Below is a small trained network, with its code and all its weights. Each question gives an input and a class and asks what happens when units are switched off, that is, made to give their printed mean instead of their output.

import numpy as np


def w(rows, s, z=0):
    codes = np.array(rows[::2]) - 128.0
    scale = np.full(codes.shape[1], s)
    scale[-1] = z or s
    return codes * scale


def norm(h):
    return h / np.sqrt((h * h).mean(-1, keepdims=True) + 1e-5)


def f(y):
    return np.maximum(y, 0)


def log_softmax(a):
    a = a - a.max(-1, keepdims=True)
    return a - np.log(np.exp(a).sum(-1, keepdims=True))


def net(x, mask):
    res = np.array(x, float).reshape(1, 3) / 4 @ E
    u = 0
    for l in range(2):
        y = f(norm(res) @ A[l][:, :-1].T + A[l][:, -1])
        res = res + np.where(mask[u : u + 14], y, B[l][:, -1]) @ B[l][:, :-1]
        u += 14
    return log_softmax(norm(res)[-1] @ U[:, :-1].T + U[:, -1])


A, B = {}, {}
E = w([
[177,38,131,54,122],'x0',
[5,69,128,111,121],'x1',
[159,66,104,219,132],'x2',
],0.0024)
A[0] = w([
[50,108,138,107,132,55],'0.n1',
[66,32,114,63,117,67],'0.n2',
[121,60,131,59,129,53],'0.n3',
[2,177,136,189,130,60],'0.n4',
[109,41,136,75,132,64],'0.n5',
[86,166,128,157,138,68],'0.n6',
[131,108,136,110,131,86],'0.n7',
[3,138,124,156,129,54],'0.n8',
[43,157,133,32,133,86],'0.n9',
[71,4,114,234,127,91],'0.n10',
[60,167,132,32,120,29],'0.n11',
[91,171,133,44,135,7],'0.n12',
[168,184,111,103,116,112],'0.n13',
[113,66,134,84,121,82],'0.n14',
],0.0086,0.0018)
B[0] = w([
[164,130,179,76,165,201],'0.n1',
[173,145,192,36,184,236],'0.n2',
[130,168,53,127,85,203],'0.n3',
[142,142,7,82,95,249],'0.n4',
[131,149,40,96,100,208],'0.n5',
[140,122,75,118,97,178],'0.n6',
[129,139,104,131,121,146],'0.n7',
[170,163,191,34,174,234],'0.n8',
[69,85,171,206,114,247],'0.n9',
[46,90,186,243,122,253],'0.n10',
[91,105,143,229,120,229],'0.n11',
[107,111,128,215,120,203],'0.n12',
[98,122,187,55,130,193],'0.n13',
[131,151,71,98,101,189],'0.n14',
],0.016,0.0053)
A[1] = w([
[123,89,174,244,125,237],'1.n1',
[118,104,139,131,108,84],'1.n2',
[232,183,193,152,143,114],'1.n3',
[118,124,143,183,146,7],'1.n4',
[177,158,35,109,108,45],'1.n5',
[157,153,24,118,121,74],'1.n6',
[120,154,134,149,128,109],'1.n7',
[111,161,150,168,141,69],'1.n8',
[170,165,34,93,90,3],'1.n9',
[132,151,59,85,124,108],'1.n10',
[156,140,162,128,123,74],'1.n11',
[147,153,144,104,118,29],'1.n12',
[115,134,98,89,109,132],'1.n13',
[197,136,201,64,196,79],'1.n14',
],0.011,0.0011)
B[1] = w([
[45,61,177,186,91,255],'1.n1',
[144,143,123,189,154,149],'1.n2',
[107,168,142,48,185,150],'1.n3',
[117,125,126,196,128,173],'1.n4',
[187,122,42,124,76,201],'1.n5',
[234,98,135,59,106,203],'1.n6',
[146,84,152,129,141,145],'1.n7',
[131,89,131,153,119,165],'1.n8',
[172,93,34,89,60,216],'1.n9',
[187,101,93,146,112,204],'1.n10',
[106,142,91,118,164,141],'1.n11',
[129,72,165,113,168,156],'1.n12',
[172,104,131,174,140,188],'1.n13',
[120,251,152,107,189,206],'1.n14',
],0.018,0.0075)
U = w([
[24,47,192,231,97,211],'0',
[244,89,30,78,68,181],'1',
[107,254,192,44,237,1],'2',
],0.0082,0.00087)

Each question gives the input, the list of numbers given to net, and the class t.
The units are the neurons (one row each of A and B). Each row of codes is followed by its name. A weight is (code - 128) times the scale printed after its matrix; where a second scale follows, it is the last column's (A, B and U).
mask holds one flag per neuron, layer by layer. A switched-off neuron (its flag False) gives its mean, the last column of its row in B, instead of its output. The means were averaged over made-up inputs and are rounded, as every weight is.
A unit's drop is (log p(t) with every unit on - log p(t) with that unit switched off) / (log p(t) with every unit on - log p(t) with every unit switched off).
unit that matters most: the unit with the biggest drop
top k neurons: the k neurons with the biggest drops, biggest first
k most important neurons of layer l: the k neurons of layer l with the biggest drops, biggest first
drop of u: that unit's drop, to one decimal
input [-3,-8,-4], class 2: unit that matters most -> 0.n4
input [-3,-5,-2], class 2: top 2 neurons -> (0.n4 0.n10)
input [6,-8,-4], class 2: top 3 neurons -> (0.n4 0.n5 0.n10)
input [-4,5,3], class 2: top 4 neurons -> (0.n8 0.n10 0.n5 0.n3)
input [0,5,-5], class 0: top 4 neurons -> (0.n9 0.n11 0.n12 0.n13)
input [3,8,5], class 2: top 2 neurons -> (0.n2 0.n10)
input [-2,-6,0], class 2: top 3 neurons -> (0.n4 0.n10 0.n9)
input [-1,-6,-2], class 2: top 2 neurons -> (0.n4 0.n10)
input [4,6,-2], class 2: 3 most important neurons of layer 0 -> (0.n2 0.n1 0.n4)
input [-5,3,-6], class 0: top 2 neurons -> (0.n9 0.n11)
input [-2,-3,4], class 0: drop of 0.n8 -> 0.2
input [2,-7,-6], class 2: drop of 0.n10 -> 0.8
input [2,-8,7], class 2: drop of 0.n4 -> 0.9
input [-3,7,6], class 2: unit that matters most -> 0.n8
